Where the symbols take the nodes:
e: q158->q263, q284->q296, q388->q786, q37->q195, q859->q448, q176->q535, q701->q694, q195->q578, q603->q792, q440->q649, q78->q929, q132->q379, q448->q320, q390->q688, q240->q352, q792->q995, q228->q158, q181->q310, q929->q987, q320->q513, q431->q8, q769->q660, q633->q776, q670->q231, q352->q521, q958->q465, q378->q385, q740->q378, q694->q740, q263->q996, q279->q360, q578->q800, q649->q207, q385->q701, q849->q670, q561->q388, q349->q440, q513->q277, q996->q162, q162->q228, q465->q566, q688->q78, q44->q836, q207->q428, q566->q536, q776->q67, q67->q284, q846->q17, q750->q846, q742->q603, q786->q850, q8->q44, q611->q181, q231->q176, q995->q456, q43->q431, q689->q37, q413->q561, q17->q132, q296->q633, q987->q390, q836->q43, q428->q349, q360->q611, q521->q769, q800->q689, q310->q279, q535->q849, q850->q413, q621->q958, q660->q240, q456->q742, q379->q750, q536->q621, q277->q859
w: q158->q132, q37->q378, q859->q465, q176->q8, q701->q660, q195->q385, q603->q279, q440->q776, q78->q320, q132->q603, q448->q566, q390->q859, q240->q428, q792->q360, q228->q17, q181->q850, q929->q513, q320->q536, q431->q987, q769->q649, q670->q43, q352->q349, q378->q521, q740->q352, q694->q240, q263->q379, q279->q561, q578->q701, q649->q67, q385->q769, q849->q836, q349->q633, q513->q621, q996->q750, q162->q846, q688->q448, q44->q688, q207->q284, q846->q456, q750->q995, q742->q310, q8->q390, q611->q786, q231->q431, q995->q611, q43->q929, q689->q740, q17->q742, q987->q277, q836->q78, q428->q296, q360->q388, q521->q440, q800->q694, q310->q413, q535->q44, q660->q207, q456->q181, q379->q792, q277->q958
s: q284->q207, q388->q360, q859->q390, q701->q578, q603->q132, q440->q521, q78->q836, q132->q158, q448->q688, q390->q8, q240->q694, q792->q379, q181->q456, q929->q43, q320->q78, q431->q231, q769->q385, q633->q349, q352->q740, q958->q277, q378->q37, q740->q689, q694->q800, q279->q603, q649->q769, q385->q195, q561->q279, q349->q352, q513->q929, q465->q859, q688->q44, q44->q535, q207->q660, q566->q448, q776->q440, q67->q649, q846->q162, q750->q996, q742->q17, q786->q611, q8->q176, q611->q995, q995->q750, q43->q670, q413->q310, q17->q228, q296->q428, q987->q431, q836->q849, q428->q240, q360->q792, q521->q378, q310->q742, q850->q181, q621->q513, q660->q701, q456->q846, q379->q263, q536->q320, q277->q987
t: q158->q228, q284->q67, q388->q561, q37->q689, q859->q277, q176->q231, q701->q385, q195->q37, q603->q742, q440->q349, q78->q688, q132->q17, q448->q859, q390->q987, q240->q660, q792->q603, q228->q162, q181->q611, q929->q78, q320->q448, q431->q43, q769->q521, q633->q296, q670->q849, q352->q240, q958->q621, q378->q740, q740->q694, q694->q701, q263->q158, q279->q310, q578->q195, q649->q440, q385->q378, q849->q535, q561->q413, q349->q428, q513->q320, q996->q263, q162->q996, q465->q958, q688->q390, q44->q8, q207->q649, q566->q465, q776->q633, q67->q776, q846->q750, q750->q379, q742->q456, q786->q388, q8->q431, q611->q360, q231->q670, q995->q792, q43->q836, q689->q800, q413->q850, q17->q846, q296->q284, q987->q929, q836->q44, q428->q207, q360->q279, q521->q352, q800->q578, q310->q181, q535->q176, q850->q786, q621->q536, q660->q769, q456->q995, q379->q132, q536->q566, q277->q513
o: q158->q670, q388->q958, q859->q440, q176->q37, q603->q929, q78->q660, q132->q43, q448->q649, q390->q521, q792->q987, q228->q849, q181->q448, q929->q240, q320->q207, q431->q740, q670->q800, q958->q633, q263->q231, q279->q513, q849->q578, q561->q621, q513->q428, q996->q176, q162->q535, q465->q776, q688->q769, q44->q385, q566->q67, q846->q44, q750->q8, q742->q78, q786->q465, q8->q378, q611->q859, q231->q689, q995->q390, q43->q694, q413->q536, q17->q836, q987->q352, q836->q701, q360->q277, q310->q320, q535->q195, q850->q566, q621->q296, q456->q688, q379->q431, q536->q284, q277->q349
x: q284->q536, q37->q176, q859->q611, q176->q996, q701->q836, q195->q535, q440->q859, q78->q742, q448->q181, q390->q995, q240->q929, q929->q603, q320->q310, q431->q379, q769->q688, q633->q958, q670->q158, q352->q987, q958->q388, q378->q8, q740->q431, q694->q43, q578->q849, q649->q448, q385->q44, q849->q228, q349->q277, q513->q279, q465->q786, q688->q456, q44->q846, q207->q320, q566->q850, q776->q465, q67->q566, q8->q750, q231->q263, q43->q132, q689->q231, q296->q621, q987->q792, q836->q17, q428->q513, q521->q390, q800->q670, q535->q162, q621->q561, q660->q78, q536->q413, q277->q360

The rows follow the links: the fewer symbols apart two nodes are, the more alike their rows tend to be.

Each row is also shifted at random along 4 hidden directions that mean nothing.

Some nodes, each with a row of numbers:
q181
-85,26,8,-43,9,-3,-25,-12,25,-22,13,15,36,-20,44,-54,-15,22,-85,-15,-49,-85,-27,17,43,41,-63,40,-31,0,-29,-15,-10,35,-8,40,14,-8,-31,-16,-4,-11,-22,5,-60,-16,7,-48,51,-15,-40,-19,-64,21,-20,-34,21,29,-46,-8,-14
q456
29,-39,7,-12,-8,-37,-50,14,19,-35,-8,-27,-15,-25,15,-25,-25,4,-15,-1,-25,4,19,24,14,21,-64,17,30,9,-40,31,45,33,-24,5,-16,-51,-1,17,7,29,-12,-12,-32,-42,12,5,45,12,-14,13,-41,28,-29,-29,11,35,-2,-41,35
q385
-28,-35,49,34,-24,-3,-43,3,-21,-9,-30,-50,-57,-33,-4,34,-40,-9,37,42,31,39,-2,-45,-9,-24,-5,12,52,32,-47,15,15,-30,-52,-26,27,9,34,-10,34,-11,-12,-42,52,-8,-55,44,-36,-2,-12,19,40,13,18,24,-16,-8,-3,-15,-32
q633
41,-35,-18,32,-4,31,24,23,23,-11,5,4,24,-33,16,45,14,2,5,-22,52,53,-13,6,-60,-59,14,5,31,45,34,21,17,-68,30,-30,-10,-24,70,-7,13,40,11,-26,48,32,-14,4,-64,11,26,55,19,30,4,-27,-26,-49,29,51,-4
q688
45,17,29,33,35,-33,-32,4,7,-91,-17,-12,-53,-49,80,4,-59,-31,-39,15,-15,-14,-55,-97,-15,5,-11,34,8,34,-21,14,-40,0,-68,33,24,9,33,-25,13,-30,-23,18,-26,27,-38,-8,34,38,-47,-51,7,4,-40,-32,-32,15,-60,8,-48
q17
104,0,-8,6,26,-42,13,-29,4,-16,-16,-38,-13,20,2,-28,-6,-29,-1,-14,-50,-32,27,-43,46,15,-21,-24,-28,-41,-8,-65,-29,37,4,-41,-73,0,-50,-3,-33,0,-3,14,-51,-42,22,-11,56,-18,-6,-7,10,-67,-23,40,-21,74,43,-66,43
q352
14,-30,-17,19,-24,43,18,20,-30,35,-26,41,19,20,-15,-4,15,-9,25,12,32,-22,-10,22,-7,-2,24,21,-16,34,8,18,-47,-55,-3,12,36,56,-9,-24,22,-32,30,-34,24,28,-3,28,-39,-4,1,13,28,63,13,-40,36,-43,16,48,-15
q701
11,34,15,20,5,9,-8,27,-29,5,-21,35,6,8,3,-53,12,6,21,26,-12,-37,-15,-36,-1,40,45,48,-61,19,-21,7,-52,-3,-42,-1,47,56,-5,-55,-1,-48,15,-27,-19,45,-9,28,-37,-22,-11,-30,45,8,34,49,37,36,1,-21,-31
q263
-4,-35,-4,-36,-3,-33,-12,5,-4,-4,34,-19,-20,37,-40,0,17,-36,39,-9,-2,-5,56,14,-12,10,-33,-39,36,-15,13,39,28,17,16,-19,-25,-5,-34,29,-32,25,15,56,-10,-58,58,23,20,35,-2,42,14,19,-9,3,-1,-26,31,-13,54
q388
120,-6,-67,6,27,5,49,-37,42,3,15,19,74,9,18,-12,17,4,-53,-55,-13,-25,1,38,5,-16,-11,4,-38,-16,19,-34,-2,-20,68,0,-75,-42,-20,16,-12,33,20,13,-39,-21,52,-15,24,-3,-6,24,-44,21,-32,-30,-11,-19,30,16,50
q578
-61,5,29,10,-13,16,3,-12,-25,57,-19,-13,-21,-1,-56,-15,23,15,42,38,5,5,32,9,23,7,38,-1,-17,-12,-42,-5,9,-2,-31,-38,24,22,-30,-1,-1,-21,18,-32,13,8,-8,55,-31,-42,19,5,57,-16,67,79,18,45,15,-46,8
q43
40,8,-8,-20,-42,9,-2,-23,3,32,1,2,-50,51,-47,-13,-14,12,52,14,-7,-18,25,-11,1,-3,52,-56,-17,-57,12,8,-29,51,-4,-20,21,23,-45,10,-33,-19,-2,44,32,-19,28,-11,17,15,9,-15,-8,-23,36,-3,-19,25,15,15,-12
q660
129,-5,-3,56,9,-2,17,22,-13,-16,-30,23,-8,-11,19,-9,7,-7,19,9,-9,18,-16,-28,-20,20,54,47,-29,32,-5,-11,-37,-28,-32,-19,38,15,22,-60,12,-17,12,-58,-8,55,-20,14,-56,-7,9,-14,55,-9,-1,26,8,45,19,-29,-6
q786
17,34,-34,-13,64,2,37,-37,4,0,22,25,84,-8,20,-18,14,9,-86,-45,-22,-70,-30,27,29,7,-22,11,-40,-13,21,-53,6,-8,40,43,-38,-19,-10,19,22,8,-3,18,-62,10,19,-22,37,-21,-25,-27,-56,0,-36,-27,20,-12,-45,10,-16
q750
23,-7,-1,-18,25,-17,-13,-22,-37,20,4,-8,-1,39,-58,-1,3,-23,1,4,-15,-22,42,28,51,8,-58,-37,17,-23,-5,-21,19,43,11,34,-50,-12,-50,46,32,5,-7,19,-46,-53,35,14,62,-19,-11,-8,-34,-17,-29,-10,25,-8,-1,-31,18
q535
58,-32,43,26,22,-46,-29,-4,7,-34,3,-36,-87,-13,-5,-2,-13,-27,43,28,-4,36,20,-10,-12,-4,13,20,39,-6,-48,68,40,-2,-63,-16,-4,-38,28,56,-5,32,6,33,-7,-24,25,81,-16,42,-6,-2,15,40,-3,51,-24,-12,15,-50,51
q277
92,-24,-50,52,-2,37,39,-17,-1,15,-26,19,10,7,4,42,-7,-8,-5,-27,39,21,10,21,-22,-61,3,-28,-2,-20,3,-20,-60,-32,42,-2,-66,-15,-13,22,-7,12,26,11,19,-4,24,-1,15,8,23,25,-11,-4,-21,-75,-42,-42,35,49,20
q310
18,6,-15,-11,-9,-40,-7,14,33,-40,6,-12,25,-17,43,-4,-17,-4,-22,-24,-44,23,14,-25,9,13,-46,3,-4,2,16,-36,10,23,24,-24,-40,-25,4,-14,-39,37,-17,-17,-31,-13,-3,-56,41,0,29,7,-14,-51,-32,-9,-23,75,31,-40,33
q995
76,-5,-20,-11,36,-14,-4,-11,-23,9,-2,28,25,40,-46,-12,-7,2,-22,-9,-19,-21,31,40,47,18,-69,-14,-7,-13,-2,-24,21,25,17,43,-49,-25,-36,34,40,21,-19,-8,-53,-36,40,8,61,-19,-12,-12,-34,-5,-52,-38,38,-10,-4,-20,13
q448
-34,5,33,41,3,-18,-29,1,26,-72,-16,-44,-52,-86,87,56,-66,-15,-23,14,13,67,-43,-47,-26,-35,-44,23,38,26,-20,2,0,-19,-40,8,1,-34,69,4,3,7,-36,-20,20,7,-62,-25,14,28,0,5,-32,-19,-22,-43,-58,15,-35,6,-29
q176
99,-7,36,-2,69,-38,-6,6,-38,-28,12,-1,-41,21,-22,0,9,-49,31,24,16,16,18,-12,-28,24,12,14,27,8,30,53,26,-5,-35,46,-1,-4,25,50,19,15,21,55,-46,0,47,59,-18,37,-12,-36,37,39,-24,38,22,-43,-11,-27,23
q8
-3,16,20,3,48,0,-5,-38,-79,50,-22,3,-30,35,-66,22,-15,-17,15,36,15,2,15,13,41,-30,-20,-26,-15,-30,-26,-28,-19,11,-18,50,-28,16,-44,61,55,-32,8,26,-12,-8,3,56,30,-28,13,-33,-6,-27,-4,-18,18,-22,-38,0,-7
q440
152,-7,-5,50,62,15,22,-14,-30,-18,-9,-7,11,-34,-2,47,-12,-27,-12,3,29,32,-37,-35,-11,-33,18,8,4,39,31,-38,-21,-61,7,30,6,0,57,-20,78,-2,-7,-34,-7,51,-31,19,-41,-13,-8,-16,28,-29,-35,-10,2,-34,-9,18,-51
q279
99,-15,-62,-17,-43,-5,-2,4,47,1,10,11,29,15,-2,-28,5,34,-15,-27,-27,-9,18,32,6,22,5,-18,-4,-39,28,-3,22,51,41,-12,-38,-40,-20,-9,-33,40,-8,6,-5,-26,43,-50,32,10,5,16,-55,-8,-17,-22,14,28,22,-6,34
q513
37,6,-32,-8,-70,23,-13,50,58,-11,10,62,1,15,40,-11,13,46,9,-16,9,50,3,55,-68,17,46,24,1,2,44,61,27,34,3,13,61,-31,31,-19,-43,39,-5,-3,58,38,17,-49,-37,44,46,-11,-35,30,15,-48,21,12,15,33,16
q320
-42,43,14,21,-4,-19,-7,50,22,-47,-8,25,8,-20,93,-20,-11,8,-13,2,-23,47,-27,-11,-40,28,7,56,-36,33,8,2,-25,3,-17,10,33,6,34,-33,-46,-9,-7,-26,-12,53,-24,-47,-17,19,44,-27,10,-25,0,-17,6,63,-1,-13,16

Where do the symbols, taken in turn from left to right, take each start?
Answers are names.
-36,6,-18,4,-23,-17,22,-38,46,-1,-7,-62,6,-41,10,46,-15,17,-4,-30,-12,52,25,-5,14,-47,-49,-48,24,-43,-16,-93,29,9,62,-62,-91,-64,10,16,-25,51,-14,-18,-2,-39,-25,-45,31,-34,37,62,-23,-97,-8,19,-69,66,52,-27,37
e o => q621
-28,9,0,19,13,32,30,-10,-12,35,-11,33,45,-30,-20,17,19,41,-21,-1,37,26,-20,69,-2,-36,-5,24,3,17,-4,-15,47,-38,17,7,13,-23,42,8,48,15,5,-51,20,29,-29,18,-55,-38,15,6,-7,4,27,-6,34,-34,-19,9,-18
e s s => q769
199,18,-41,21,-8,-10,6,-4,28,-30,0,16,-31,19,35,9,-16,-11,15,-21,-21,-2,-20,-56,-34,10,74,-32,-15,-13,63,4,-63,33,-4,0,19,10,-3,-35,-43,-22,-6,30,24,15,17,-45,8,50,7,-43,-19,-27,-14,-17,-36,21,13,37,-25
e o x => q987
-135,6,-8,-11,-63,55,-8,48,36,39,18,40,40,-10,5,-3,23,60,6,0,38,50,-2,76,-38,-6,32,28,9,24,9,46,58,-17,19,-7,75,-13,46,-29,-6,19,-4,-53,72,38,-29,-21,-74,-6,36,25,-16,32,52,3,44,-16,-10,37,-15
s t w => q284
5,15,-31,19,28,24,61,-24,22,-21,9,-4,32,-29,60,47,6,-8,-51,-35,21,-7,-34,-38,-16,-63,19,-22,-16,-3,41,-52,-61,-47,59,-6,-51,15,33,-2,-19,5,15,33,1,13,-19,-32,15,9,-11,13,-2,-24,-14,-52,-68,-45,-1,80,-14
x t s t => q310
8,7,-5,-25,2,-10,-6,-22,-2,11,16,-16,-50,40,-33,-1,0,-27,56,14,-2,4,23,-33,-18,8,65,-42,15,-38,17,32,-3,49,-2,-38,13,22,-17,15,-52,-3,5,76,16,-29,20,4,0,45,-1,-10,16,-9,33,54,-33,0,11,3,8
o e => q689
39,-19,15,-19,27,-57,-30,-12,7,-67,9,-45,-28,-16,30,-13,-30,-39,-27,-6,-35,-36,-1,-75,17,11,-40,-4,13,5,-13,0,-4,34,-33,2,-18,-2,-8,-3,-1,4,-22,39,-45,-50,11,-18,58,28,-50,-5,-11,-9,-44,13,-23,23,-11,-25,-5
w o e => q78
-84,65,-2,17,2,13,39,-2,35,10,-6,11,32,-37,48,-1,0,45,-37,-19,-12,14,-22,13,2,-6,16,34,-43,-6,-12,-63,-11,-2,19,-4,-8,-25,8,0,-54,11,4,-24,2,45,-22,-38,-10,-21,22,-15,-12,-39,24,3,-15,39,-11,-4,-10
x t e s => q310
-106,4,21,-41,-69,44,-33,26,-19,39,5,13,-8,27,-39,-7,8,24,41,31,32,-1,8,5,-4,9,48,-9,0,-9,4,34,-6,9,-23,-20,94,52,-19,-42,-1,-48,-11,-13,79,16,-34,1,-32,-8,2,-10,30,12,62,35,25,-6,-17,26,-42
w s s => q800
59,34,-45,8,-3,25,34,-7,58,-8,17,32,40,-19,36,-9,17,36,-35,-35,-1,10,-28,28,-33,-3,53,6,-23,-20,41,-4,9,5,32,5,-7,-27,28,-14,-35,32,-5,12,20,40,15,-45,-33,10,16,-1,-38,9,10,-9,-24,-6,-9,34,-11
x t => q413
5,-2,-8,-4,17,-43,14,-1,54,-68,27,-31,29,-54,79,18,-16,-13,-65,-37,-28,-12,-31,-52,-11,-9,-36,17,23,20,13,-6,19,-5,17,-2,-34,-37,53,-10,-11,49,-25,10,-31,-2,-22,-43,12,11,-17,6,-32,-4,-51,-10,-25,9,-22,-20,-17
s e o x => q310
-15,-14,-11,-51,-53,2,-13,-33,17,47,14,-34,-15,43,-71,-16,-5,14,28,4,-28,-30,58,12,30,6,-15,-64,7,-76,2,-7,16,71,20,-33,-38,-1,-78,14,-24,-2,-10,28,21,-67,23,-19,51,-6,8,24,-33,-30,21,13,-9,37,37,-23,19
o e t => q43
-19,13,-1,-24,-20,-32,-2,-8,-3,-16,-17,-40,-4,13,-3,-1,-26,-9,-2,-19,-52,-12,37,-31,37,9,-53,-35,-18,-28,-10,-64,-24,38,18,-32,-52,-1,-49,-7,-37,-3,-22,-4,-26,-32,-11,-59,60,-26,20,13,2,-73,-23,6,-31,73,26,-41,10
t t o x => q995
61,-15,-23,-43,-49,-20,-24,11,24,-10,23,-12,-7,35,3,7,-13,-2,12,-17,-16,8,32,-12,-3,10,-13,-56,19,-20,41,8,14,66,25,-24,-9,-16,-16,-17,-28,34,-22,23,13,-39,26,-66,36,37,17,17,-17,-34,-31,-16,-10,30,23,-9,18
s o t => q836
-21,-21,9,-12,-45,15,-6,-12,-4,50,-4,-32,-45,19,-80,18,8,1,69,32,30,32,32,6,-5,-11,53,-41,20,-24,-14,34,27,12,-4,-60,38,17,-12,-3,-5,-11,2,6,66,-16,-1,30,-49,-13,13,33,38,0,67,73,-8,-7,18,-6,0
e e => q37
-29,-1,3,-7,19,7,35,-35,-29,39,-2,-22,-28,39,-58,20,5,-30,32,-7,16,-28,13,-17,13,-26,18,-59,-1,-44,-8,-4,-43,-6,10,-18,-45,40,-56,37,-17,-28,39,74,0,-32,25,32,21,5,-19,9,27,0,29,20,-35,-46,21,20,16
e x t => q263
